Below is a small trained network, with its code and all its weights. Each question gives an input and a class and asks what happens when units are switched off, that is, made to give their printed mean instead of their output.

import numpy as np


def w(rows, s, z=0):
    codes = np.array(rows[::2]) - 128.0
    scale = np.full(codes.shape[1], s)
    scale[-1] = z or s
    return codes * scale


def f(y):
    return y / 2 * (1 + np.tanh(0.7978845608 * (y + 0.044715 * y**3)))


def log_softmax(a):
    a = a - a.max(-1, keepdims=True)
    return a - np.log(np.exp(a).sum(-1, keepdims=True))


def net(x, mask):
    res = np.array(x, float).reshape(1, 3) / 4 @ E
    y = f(res @ A[0][:, :-1].T + A[0][:, -1])
    res = res + np.where(mask, y, B[0][:, -1]) @ B[0][:, :-1]
    return log_softmax(res[-1] @ U[:, :-1].T + U[:, -1])


A, B = {}, {}
E = w([
[179,126,144,11,193,169,183],'x0',
[114,128,31,104,231,70,99],'x1',
[216,103,104,37,53,28,67],'x2',
],0.011)
A[0] = w([
[137,103,195,137,42,176,174,61],'neuron 1',
[214,95,98,75,64,49,110,68],'neuron 2',
[121,44,127,215,185,161,217,95],'neuron 3',
[148,172,2,73,180,63,82,115],'neuron 4',
[62,157,151,177,190,229,132,214],'neuron 5',
[181,79,155,95,216,195,239,116],'neuron 6',
[104,108,148,171,175,197,159,99],'neuron 7',
[162,159,243,94,96,197,127,136],'neuron 8',
[54,122,92,198,100,84,83,75],'neuron 9',
[137,152,115,129,230,117,62,86],'neuron 10',
[145,126,130,53,181,219,161,100],'neuron 11',
[82,225,55,154,244,93,152,111],'neuron 12',
[38,140,136,227,113,93,69,75],'neuron 13',
[63,114,110,148,200,186,152,90],'neuron 14',
[109,175,145,109,145,125,86,240],'neuron 15',
[135,96,143,58,159,179,180,92],'neuron 16',
[132,118,115,198,104,140,88,146],'neuron 17',
[110,100,138,115,104,135,158,251],'neuron 18',
[152,52,129,34,167,170,142,104],'neuron 19',
],0.0097,0.011)
B[0] = w([
[62,34,221,189,2,224,218,180],'neuron 1',
[186,19,115,93,21,91,51,205],'neuron 2',
[190,49,131,91,85,130,61,178],'neuron 3',
[54,97,162,125,108,220,170,221],'neuron 4',
[132,125,125,36,124,100,100,247],'neuron 5',
[171,204,75,213,122,76,148,205],'neuron 6',
[179,52,158,72,53,102,75,177],'neuron 7',
[68,132,190,131,96,176,179,209],'neuron 8',
[168,173,73,217,49,134,132,177],'neuron 9',
[73,78,209,187,48,214,208,160],'neuron 10',
[164,171,57,209,62,121,114,184],'neuron 11',
[41,107,186,116,73,169,205,196],'neuron 12',
[173,196,57,227,56,101,114,195],'neuron 13',
[198,34,151,64,68,154,54,174],'neuron 14',
[81,174,52,45,208,71,127,200],'neuron 15',
[148,151,76,191,57,170,113,172],'neuron 16',
[115,187,92,189,150,74,138,173],'neuron 17',
[70,206,107,41,253,62,165,214],'neuron 18',
[172,186,50,206,55,90,109,188],'neuron 19',
],0.011,0.015)
U = w([
[217,39,127,52,68,86,3,105],'0',
[168,241,25,233,84,119,119,36],'1',
[24,106,210,163,76,190,227,54],'2',
[82,227,74,30,188,77,120,220],'3',
[218,136,174,120,223,153,39,10],'4',
],0.014,0.013)

Each question gives the input, the list of numbers given to net, and the class t.
The units are the neurons (one row each of A and B). Each row of codes is followed by its name. A weight is (code - 128) times the scale printed after its matrix; where a second scale follows, it is the last column's (A, B and U).
mask holds one flag per neuron, in row order. A switched-off neuron (its flag False) gives its mean, the last column of its row in B, instead of its output. The means were averaged over made-up inputs and are rounded, as every weight is.
A unit's drop is (log p(t) with every unit on - log p(t) with that unit switched off) / (log p(t) with every unit on - log p(t) with every unit switched off).
The circuit of an input: a set's keep is (log p(t) with only the set's units on - log p(t) with every unit switched off) / (log p(t) with every unit on - log p(t) with every unit switched off). Starting from the 12 units with the biggest drops (on a tie, the unit counted first), units are removed one at a time, each time the one whose removal leaves the highest keep (on an exact tie, the one counted first), for as long as the keep stays at least 0.8.
units of the circuit, in order: the units of the circuit, biggest drop first
top k neurons: the k neurons with the biggest drops, biggest first
drop of u: that unit's drop, to one decimal
input [5,8,2], class 2: units of the circuit, in order : [neuron 4]
input [8,8,2], class 1: top 2 neurons : [neuron 19; neuron 6]
input [2,7,-6], class 2: top 3 neurons : [neuron 12; neuron 10; neuron 2]
input [5,7,-2], class 2: top 2 neurons : [neuron 12; neuron 10]
input [3,3,-1], class 3: top 4 neurons : [neuron 1; neuron 13; neuron 9; neuron 8]
input [7,8,3], class 2: top 4 neurons : [neuron 4; neuron 10; neuron 12; neuron 13]
input [3,2,2], class 3: top 2 neurons : [neuron 13; neuron 9]
input [4,-3,3], class 1: top 2 neurons : [neuron 5; neuron 19]
input [6,7,-8], class 0: top 2 neurons : [neuron 14; neuron 3]
input [7,-7,-3], class 1: top 2 neurons : [neuron 6; neuron 11]
input [-1,6,-5], class 2: drop of neuron 2 : 0.8
input [3,5,3], class 2: drop of neuron 4 : 0.4
input [8,6,-2], class 1: drop of neuron 6 : 0.3
input [-6,6,-7], class 0: units of the circuit, in order : [neuron 14]
